Below are the code and all the weights of a small trained network. Each question names an input and a class and asks about switching units off, where a switched-off unit gives its printed mean instead of its output.

import numpy as np


def w(rows, s, z=0):
    codes = np.array(rows[::2]) - 128.0
    scale = np.full(codes.shape[1], s)
    scale[-1] = z or s
    return codes * scale


def f(y):
    return y / 2 * (1 + np.tanh(0.7978845608 * (y + 0.044715 * y**3)))


def log_softmax(a):
    a = a - a.max(-1, keepdims=True)
    return a - np.log(np.exp(a).sum(-1, keepdims=True))


def net(x, mask):
    res = np.array(x, float).reshape(1, 8) / 4 @ E
    y = f(res @ A[0][:, :-1].T + A[0][:, -1])
    res = res + np.where(mask, y, B[0][:, -1]) @ B[0][:, :-1]
    return log_softmax(res[-1] @ U[:, :-1].T + U[:, -1])


A, B = {}, {}
E = w([
[129,111,169,140],'x0',
[145,156,88,124],'x1',
[108,191,110,102],'x2',
[110,166,202,90],'x3',
[125,187,183,185],'x4',
[121,146,86,152],'x5',
[119,138,128,194],'x6',
[252,145,138,155],'x7',
],0.011)
A[0] = w([
[236,82,74,119,68],'neuron 1',
[152,124,146,156,94],'neuron 2',
[92,129,153,175,38],'neuron 3',
[65,85,171,29,117],'neuron 4',
[131,180,85,102,73],'neuron 5',
[202,176,156,186,155],'neuron 6',
[90,151,204,180,141],'neuron 7',
[196,29,88,127,84],'neuron 8',
[127,184,186,60,136],'neuron 9',
[108,120,69,148,101],'neuron 10',
[203,106,60,90,82],'neuron 11',
[166,54,128,121,90],'neuron 12',
[248,202,18,16,119],'neuron 13',
[52,111,165,47,127],'neuron 14',
[160,75,192,112,77],'neuron 15',
[65,97,188,125,2],'neuron 16',
[156,127,160,123,89],'neuron 17',
[203,44,152,146,118],'neuron 18',
[86,109,116,88,157],'neuron 19',
[81,65,135,86,139],'neuron 20',
[215,115,97,111,116],'neuron 21',
[88,157,67,153,89],'neuron 22',
[198,202,236,207,207],'neuron 23',
[102,143,81,163,89],'neuron 24',
[91,141,116,44,188],'neuron 25',
],0.012,0.0072)
B[0] = w([
[127,155,189,136,182],'neuron 1',
[176,146,123,101,135],'neuron 2',
[48,193,128,91,134],'neuron 3',
[173,39,148,82,206],'neuron 4',
[44,88,111,148,142],'neuron 5',
[111,122,133,51,198],'neuron 6',
[97,157,101,12,178],'neuron 7',
[151,147,195,197,185],'neuron 8',
[127,106,104,92,174],'neuron 9',
[110,133,117,163,152],'neuron 10',
[104,162,178,151,168],'neuron 11',
[157,160,137,177,158],'neuron 12',
[1,83,190,23,222],'neuron 13',
[106,10,184,116,204],'neuron 14',
[114,190,82,129,154],'neuron 15',
[87,64,129,93,150],'neuron 16',
[113,168,122,90,133],'neuron 17',
[183,216,153,169,183],'neuron 18',
[111,92,142,187,176],'neuron 19',
[160,100,127,169,188],'neuron 20',
[133,145,196,110,173],'neuron 21',
[54,150,111,165,157],'neuron 22',
[144,181,71,35,245],'neuron 23',
[101,118,108,145,146],'neuron 24',
[127,80,154,180,198],'neuron 25',
],0.0087,0.013)
U = w([
[190,147,136,75,153],'0',
[50,46,206,69,182],'1',
[34,105,79,203,165],'2',
[127,111,101,112,10],'3',
[128,182,254,88,56],'4',
[153,99,128,16,28],'5',
[60,163,128,20,184],'6',
[167,119,152,200,108],'7',
],0.0082,0.013)

Each question gives the input, the list of numbers given to net, and the class t.
The units are the neurons (one row each of A and B). Each row of codes is followed by its name. A weight is (code - 128) times the scale printed after its matrix; where a second scale follows, it is the last column's (A, B and U).
mask holds one flag per neuron, in row order. A switched-off neuron (its flag False) gives its mean, the last column of its row in B, instead of its output. The means were averaged over made-up inputs and are rounded, as every weight is.
A unit's drop is (log p(t) with every unit on - log p(t) with that unit switched off) / (log p(t) with every unit on - log p(t) with every unit switched off).
The circuit of an input: a set's keep is (log p(t) with only the set's units on - log p(t) with every unit switched off) / (log p(t) with every unit on - log p(t) with every unit switched off). Starting from the 12 units with the biggest drops (on a tie, the unit counted first), units are removed one at a time, each time the one whose removal leaves the highest keep (on an exact tie, the one counted first), for as long as the keep stays at least 0.8.
circuit, biggest first: the units of the circuit, biggest drop first
k most important neurons: the k neurons with the biggest drops, biggest first
drop of u: that unit's drop, to one decimal
input [2,4,-3,0,6,2,7,5], class 6: circuit, biggest first => [neuron 23]
input [-2,8,6,-3,-5,-1,1,-2], class 1: circuit, biggest first => [neuron 13; neuron 23]
input [-7,-4,-7,4,-1,7,5,8], class 4: circuit, biggest first => [neuron 1; neuron 18]
input [4,2,-5,-2,2,-6,8,7], class 0: circuit, biggest first => [neuron 23; neuron 13]
input [3,-5,5,-8,8,-8,2,-7], class 6: 4 most important neurons => [neuron 7; neuron 3; neuron 25; neuron 13]
input [-1,-1,3,-5,-2,7,-7,7], class 1: 3 most important neurons => [neuron 13; neuron 23; neuron 5]
input [-2,4,4,5,-5,7,-6,7], class 1: 2 most important neurons => [neuron 13; neuron 23]
input [8,-7,-3,-1,5,-8,8,-5], class 6: 2 most important neurons => [neuron 7; neuron 23]
input [-7,-3,-7,-2,3,6,4,3], class 0: 2 most important neurons => [neuron 13; neuron 23]
input [2,8,-7,-6,0,2,-8,4], class 4: drop of neuron 25 => 0.0
input [6,7,-3,-7,3,-6,2,0], class 4: drop of neuron 4 => 0.1
input [-2,-7,-3,-3,1,6,0,7], class 4: drop of neuron 21 => 0.1
